Below is a small trained network, with its code and all its weights. Each question gives an input and a class and asks what happens when units are switched off, that is, made to give their printed mean instead of their output.

import numpy as np


def w(rows, s, z=0):
    codes = np.array(rows[::2]) - 128.0
    scale = np.full(codes.shape[1], s)
    scale[-1] = z or s
    return codes * scale


def f(y):
    return np.maximum(y, 0)


def log_softmax(a):
    a = a - a.max(-1, keepdims=True)
    return a - np.log(np.exp(a).sum(-1, keepdims=True))


def net(x, mask):
    res = np.array(x, float).reshape(1, 3) / 4 @ E
    y = f(res @ A[0][:, :-1].T + A[0][:, -1])
    res = res + np.where(mask, y, B[0][:, -1]) @ B[0][:, :-1]
    return log_softmax(res[-1] @ U[:, :-1].T + U[:, -1])


A, B = {}, {}
E = w([
[125,112,221,67],'x0',
[90,212,94,4],'x1',
[91,33,99,87],'x2',
],0.014)
A[0] = w([
[144,130,73,149,72],'neuron 0',
[115,165,121,110,191],'neuron 1',
[63,211,129,71,74],'neuron 2',
[50,116,77,153,125],'neuron 3',
[165,95,158,195,2],'neuron 4',
[145,158,81,151,60],'neuron 5',
[118,85,117,162,238],'neuron 6',
[145,125,232,119,85],'neuron 7',
[73,40,57,104,106],'neuron 8',
[139,128,104,56,233],'neuron 9',
[131,135,200,104,48],'neuron 10',
[180,134,176,68,86],'neuron 11',
[130,129,156,121,253],'neuron 12',
[101,145,71,157,72],'neuron 13',
[157,170,146,144,55],'neuron 14',
[91,166,94,100,85],'neuron 15',
[137,133,56,142,162],'neuron 16',
[189,49,157,174,60],'neuron 17',
[82,176,61,96,53],'neuron 18',
[128,171,126,115,201],'neuron 19',
[129,42,104,78,6],'neuron 20',
[165,250,181,170,63],'neuron 21',
[137,143,27,188,66],'neuron 22',
[92,63,133,149,99],'neuron 23',
[173,129,160,191,59],'neuron 24',
[57,135,91,96,61],'neuron 25',
[194,82,155,145,132],'neuron 26',
[111,137,83,152,117],'neuron 27',
[165,89,146,161,215],'neuron 28',
[151,143,167,188,236],'neuron 29',
[113,142,124,112,78],'neuron 30',
[114,93,199,163,172],'neuron 31',
[120,176,131,116,53],'neuron 32',
[88,76,151,107,146],'neuron 33',
[151,71,156,75,155],'neuron 34',
[194,212,178,155,219],'neuron 35',
[81,209,146,119,101],'neuron 36',
[137,122,172,109,219],'neuron 37',
[131,129,135,209,126],'neuron 38',
[80,99,164,114,106],'neuron 39',
[136,118,190,56,85],'neuron 40',
[67,57,74,56,163],'neuron 41',
],0.016,0.0077)
B[0] = w([
[68,153,187,148,160],'neuron 0',
[119,140,113,84,187],'neuron 1',
[118,136,176,71,235],'neuron 2',
[90,193,153,196,175],'neuron 3',
[113,55,199,78,205],'neuron 4',
[117,176,193,159,160],'neuron 5',
[167,172,71,69,217],'neuron 6',
[64,172,182,174,206],'neuron 7',
[237,90,114,213,221],'neuron 8',
[123,153,90,87,226],'neuron 9',
[22,173,240,189,175],'neuron 10',
[127,148,155,150,186],'neuron 11',
[80,233,59,160,194],'neuron 12',
[86,175,217,165,164],'neuron 13',
[197,94,193,180,158],'neuron 14',
[140,115,149,84,183],'neuron 15',
[71,235,159,161,188],'neuron 16',
[137,113,166,79,234],'neuron 17',
[127,127,168,98,198],'neuron 18',
[166,160,102,95,189],'neuron 19',
[197,67,164,169,183],'neuron 20',
[254,73,128,187,230],'neuron 21',
[77,161,179,155,207],'neuron 22',
[175,109,129,97,190],'neuron 23',
[151,89,171,56,201],'neuron 24',
[166,97,187,63,179],'neuron 25',
[112,103,126,47,205],'neuron 26',
[55,206,178,175,164],'neuron 27',
[100,175,112,48,226],'neuron 28',
[147,157,88,88,234],'neuron 29',
[112,43,194,79,146],'neuron 30',
[126,164,137,95,222],'neuron 31',
[176,91,179,100,158],'neuron 32',
[182,165,117,187,192],'neuron 33',
[130,203,135,177,201],'neuron 34',
[223,102,45,208,247],'neuron 35',
[181,109,142,72,195],'neuron 36',
[90,223,108,193,196],'neuron 37',
[154,167,143,86,216],'neuron 38',
[118,163,150,177,169],'neuron 39',
[102,155,162,147,207],'neuron 40',
[234,118,116,132,243],'neuron 41',
],0.0081,0.016)
U = w([
[147,119,192,1,97],'0',
[228,108,137,222,107],'1',
[35,203,230,229,100],'2',
[122,213,12,112,251],'3',
[83,45,14,102,109],'4',
[57,74,61,129,108],'5',
],0.0094,0.015)

Each question gives the input, the list of numbers given to net, and the class t.
The units are the neurons (one row each of A and B). Each row of codes is followed by its name. A weight is (code - 128) times the scale printed after its matrix; where a second scale follows, it is the last column's (A, B and U).
mask holds one flag per neuron, in row order. A switched-off neuron (its flag False) gives its mean, the last column of its row in B, instead of its output. The means were averaged over made-up inputs and are rounded, as every weight is.
A unit's drop is (log p(t) with every unit on - log p(t) with that unit switched off) / (log p(t) with every unit on - log p(t) with every unit switched off).
The circuit of an input: a set's keep is (log p(t) with only the set's units on - log p(t) with every unit switched off) / (log p(t) with every unit on - log p(t) with every unit switched off). Starting from the 12 units with the biggest drops (on a tie, the unit counted first), units are removed one at a time, each time the one whose removal leaves the highest keep (on an exact tie, the one counted first), for as long as the keep stays at least 0.8.
units of the circuit, in order: the units of the circuit, biggest drop first
top k neurons: the k neurons with the biggest drops, biggest first
drop when u is switched off: that unit's drop, to one decimal
input [-4,-2,-3], class 2: units of the circuit, in order -> neuron 41
input [6,-6,-1], class 0: top 2 neurons -> neuron 26; neuron 17
input [6,4,6], class 1: units of the circuit, in order -> neuron 41; neuron 8; neuron 33
input [4,-1,-6], class 1: top 2 neurons -> neuron 21; neuron 35
input [-1,2,3], class 3: top 2 neurons -> neuron 21; neuron 35
input [-6,-5,-2], class 2: top 3 neurons -> neuron 22; neuron 16; neuron 27
input [7,1,7], class 1: top 3 neurons -> neuron 41; neuron 8; neuron 20
input [-7,6,-6], class 2: top 2 neurons -> neuron 16; neuron 22
input [8,-6,-3], class 2: top 2 neurons -> neuron 7; neuron 10
input [0,-3,1], class 3: top 2 neurons -> neuron 2; neuron 25
input [1,-4,-3], class 0: top 2 neurons -> neuron 24; neuron 4
input [-7,7,-3], class 0: drop when neuron 36 is switched off -> 0.4
input [0,0,-2], class 3: drop when neuron 8 is switched off -> 0.1
input [-6,1,-8], class 1: units of the circuit, in order -> neuron 21
input [3,1,-3], class 3: drop when neuron 41 is switched off -> 0.2
input [3,-2,3], class 3: drop when neuron 21 is switched off -> 0.2
